Below is a small trained network, with its code and all its weights. Each question gives an input and a target symbol and asks what happens when units are switched off, that is, made to give their printed mean instead of their output.

import numpy as np


def w(rows, s, z=0):
    codes = np.array(rows[::2]) - 128.0
    scale = np.full(codes.shape[1], s)
    scale[-1] = z or s
    return codes * scale


def f(y):
    return y / 2 * (1 + np.tanh(0.7978845608 * (y + 0.044715 * y**3)))


def softmax(a):
    e = np.exp(a - a.max(-1, keepdims=True))
    return e / e.sum(-1, keepdims=True)


def log_softmax(a):
    a = a - a.max(-1, keepdims=True)
    return a - np.log(np.exp(a).sum(-1, keepdims=True))


def net(x, mask):
    ids = ['ΓΔΘΛΠΨζημξτ'.index(c) for c in x.split()]
    T = len(ids)
    res = E[ids] + P[:T]
    r = res
    for j in range(3):
        rows = slice(2 * j, 2 * j + 2)
        q, k, v = (r @ M[0][rows].T for M in (Q, K, V))
        z = softmax(np.where(np.tri(T) > 0, q @ k.T / 2**0.5, -1e9)) @ v
        o = O[0][rows]
        res = res + np.where(mask[j], z, o[:, -1]) @ o[:, :-1]
    y = f(res @ A[0][:, :-1].T + A[0][:, -1])
    res = res + np.where(mask[3:11], y, B[0][:, -1]) @ B[0][:, :-1]
    return log_softmax(res[-1] @ U[:, :-1].T + U[:, -1])


Q, K, V, O, A, B = {}, {}, {}, {}, {}, {}
E = w([
[166,121,101,83,139,148,132,117,131,112,143,182],'Γ',
[135,138,118,110,91,116,128,114,182,116,161,111],'Δ',
[144,114,114,112,158,172,172,62,154,126,118,89],'Θ',
[91,116,214,92,225,93,143,131,84,151,106,110],'Λ',
[83,125,150,67,91,86,95,149,46,175,171,130],'Π',
[146,148,155,169,104,204,171,255,125,171,118,76],'Ψ',
[103,157,99,149,83,99,95,94,13,108,64,92],'ζ',
[142,49,156,217,139,70,78,123,105,169,144,127],'η',
[151,153,94,104,141,99,153,124,161,129,126,138],'μ',
[139,120,143,112,114,168,105,87,159,79,139,139],'ξ',
[159,147,139,144,177,123,138,94,179,75,73,129],'τ',
],0.0097)
P = w([
[156,128,163,145,100,127,140,130,109,124,128,146],'0',
[131,150,116,149,145,160,94,155,133,147,103,134],'1',
[78,153,108,166,123,136,124,89,150,139,135,171],'2',
[190,86,205,115,62,121,178,165,110,117,92,146],'3',
[198,150,123,130,169,106,100,115,97,98,209,76],'4',
[44,161,88,196,135,180,105,144,152,149,113,195],'5',
[93,88,64,69,154,115,59,131,151,120,89,93],'6',
[244,160,213,152,100,109,167,117,81,101,192,114],'7',
[110,28,144,110,118,58,191,148,77,9,169,105],'8',
[92,135,54,118,179,182,1,176,173,179,69,110],'9',
[102,123,108,139,114,96,167,87,115,122,143,159],'10',
[219,91,180,101,124,85,161,144,91,91,161,89],'11',
],0.0058)
Q[0] = w([
[67,85,69,107,100,125,141,63,211,134,41,199],'head 1',
[157,228,59,228,156,202,57,125,131,161,182,125],'head 1',
[126,103,138,95,184,18,112,43,76,72,197,98],'head 2',
[202,106,253,139,146,119,168,207,107,156,166,93],'head 2',
[75,254,67,184,151,229,169,97,224,137,195,199],'head 3',
[78,56,140,57,123,168,125,198,220,142,51,133],'head 3',
],0.035)
K[0] = w([
[191,95,136,116,126,81,168,144,94,55,161,80],'head 1',
[139,160,195,161,83,114,196,71,118,161,133,181],'head 1',
[51,98,75,112,177,82,78,74,154,100,143,142],'head 2',
[85,152,99,159,146,204,88,181,154,181,95,134],'head 2',
[125,105,176,158,85,98,253,135,93,63,168,171],'head 3',
[240,159,165,91,133,118,99,115,102,150,149,79],'head 3',
],0.048)
V[0] = w([
[152,155,103,93,107,122,159,107,173,122,137,93],'head 1',
[171,89,136,131,103,100,113,150,193,142,185,184],'head 1',
[125,197,177,172,129,58,82,158,164,45,72,132],'head 2',
[145,77,157,142,205,173,169,78,141,136,69,133],'head 2',
[92,101,165,155,53,205,67,60,154,73,153,79],'head 3',
[169,96,142,91,157,151,74,105,89,68,107,250],'head 3',
],0.023)
O[0] = w([
[215,185,197,145,87,140,160,74,113,167,147,156,82],'head 1',
[141,59,158,91,85,54,235,136,105,87,129,109,244],'head 1',
[171,123,173,85,124,90,72,166,131,84,60,216,232],'head 2',
[86,109,119,88,95,115,76,78,202,168,95,38,137],'head 2',
[89,74,85,92,100,172,179,100,106,195,49,223,72],'head 3',
[254,96,110,52,157,157,104,138,64,171,121,65,255],'head 3',
],0.0093,0.0018)
A[0] = w([
[52,130,153,158,86,83,87,169,24,159,121,93,12],'neuron 1',
[92,62,178,160,143,111,107,154,50,218,92,122,166],'neuron 2',
[72,151,152,129,96,99,62,157,46,162,143,87,174],'neuron 3',
[92,136,170,199,138,95,97,154,2,154,108,97,154],'neuron 4',
[152,154,95,136,120,211,205,192,178,98,137,118,3],'neuron 5',
[56,124,228,122,184,100,141,135,49,181,126,134,202],'neuron 6',
[162,45,138,196,130,89,94,132,79,186,114,109,217],'neuron 7',
[74,71,162,159,89,73,43,194,17,237,179,122,75],'neuron 8',
],0.016,0.0049)
B[0] = w([
[220,172,103,162,91,148,64,89,67,167,143,152,179],'neuron 1',
[135,202,186,162,159,99,141,75,100,31,82,63,248],'neuron 2',
[62,150,185,106,171,117,188,110,50,142,122,159,207],'neuron 3',
[102,122,115,128,108,103,126,61,151,79,39,70,218],'neuron 4',
[121,146,222,146,48,167,99,216,130,204,50,97,153],'neuron 5',
[88,127,140,62,186,163,95,163,138,213,191,145,194],'neuron 6',
[57,124,88,185,94,85,52,147,89,181,184,160,254],'neuron 7',
[163,70,140,100,94,156,200,189,249,143,158,205,228],'neuron 8',
],0.011,0.0095)
U = w([
[89,27,70,56,121,102,184,185,148,62,91,96,223],'Γ',
[133,116,90,115,81,169,149,48,204,181,115,77,156],'Δ',
[181,109,141,43,94,107,44,107,181,162,71,131,22],'Θ',
[77,150,162,94,232,127,100,129,136,140,147,63,41],'Λ',
[144,127,147,65,89,162,228,137,104,164,152,223,162],'Π',
[128,136,153,166,95,171,142,206,108,143,91,82,105],'Ψ',
[130,162,104,113,84,111,142,53,43,102,64,155,61],'ζ',
[61,101,139,245,129,74,114,120,191,118,161,176,85],'η',
[146,113,70,140,123,148,111,161,75,175,191,97,116],'μ',
[151,144,66,157,190,196,76,151,120,126,128,180,169],'ξ',
[252,160,176,159,153,115,161,113,174,62,190,94,253],'τ',
],0.0048,0.0035)

Each question gives the input, a string of symbols that net reads in full, and the target symbol t.
The units are the heads (2 rows each of Q, K, V and O) and the neurons (one row each of A and B). Each row of codes is followed by its name. A weight is (code - 128) times the scale printed after its matrix; where a second scale follows, it is the last column's (O, A, B and U).
mask holds one flag per unit, heads first, then neurons. A switched-off unit (its flag False) gives its mean, the last column of its rows in O or B, instead of its output. The means were averaged over made-up inputs and are rounded, as every weight is.
A unit's drop is (log p(t) with every unit on - log p(t) with that unit switched off) / (log p(t) with every unit on - log p(t) with every unit switched off).
The circuit of an input: a set's keep is (log p(t) with only the set's units on - log p(t) with every unit switched off) / (log p(t) with every unit on - log p(t) with every unit switched off). Starting from all 11 units, units are removed one at a time, each time the one whose removal leaves the highest keep (on an exact tie, the one counted first), for as long as the keep stays at least 0.8.
units of the circuit, in order: the units of the circuit, biggest drop first
most important unit: the unit with the biggest drop
top k neurons: the k neurons with the biggest drops, biggest first
heads that matter: for each layer, one digit per head in row order, 1 if its drop is at least 0.15 and else 0, layers parted by /
input Δ μ μ μ η Γ ξ ξ, target μ: units of the circuit, in order -> head 3; neuron 7; neuron 2
input μ ξ μ Π ξ Θ η Λ τ η ξ, target Θ: units of the circuit, in order -> head 2
input Δ μ μ η Ψ η Π ζ μ Π μ Θ, target Ψ: units of the circuit, in order -> head 2; neuron 5
input Θ η Γ Δ, target Γ: heads that matter -> 100
input ξ μ Θ η Δ ξ Π τ, target ζ: top 2 neurons -> neuron 2; neuron 8
input τ η Ψ μ η Ψ Δ ξ τ, target Π: units of the circuit, in order -> head 3; head 1; neuron 2
input μ μ μ Γ Θ, target τ: units of the circuit, in order -> head 3; neuron 7
input Θ ξ μ, target Δ: heads that matter -> 010
input μ μ μ μ ξ Π Γ, target ζ: units of the circuit, in order -> head 3; neuron 2
input Π μ Θ Λ ξ Δ, target Λ: units of the circuit, in order -> head 3; neuron 3; head 1
input Λ Π η μ Λ Δ ξ, target Λ: top 2 neurons -> neuron 3; neuron 8
input η μ μ τ μ, target τ: heads that matter -> 101
input Θ Λ ξ ζ ζ ξ η Γ Ψ Δ τ, target η: heads that matter -> 001
input μ μ Δ Ψ ζ Δ, target η: units of the circuit, in order -> head 3
input η ξ Π ξ η μ Λ ζ Λ μ, target ξ: units of the circuit, in order -> head 1; head 2
input η η μ ξ μ Δ, target ζ: top 3 neurons -> neuron 2; neuron 8; neuron 6
input η Δ Θ τ, target Π: top 2 neurons -> neuron 2; neuron 4
input μ τ ζ Γ ζ Λ η μ, target Λ: units of the circuit, in order -> head 1; head 3; neuron 3
input μ Δ η Λ Δ Ψ Π, target Π: top 2 neurons -> neuron 8; neuron 3
input ζ ξ Π μ μ μ η η Γ, target Γ: most important unit -> head 1
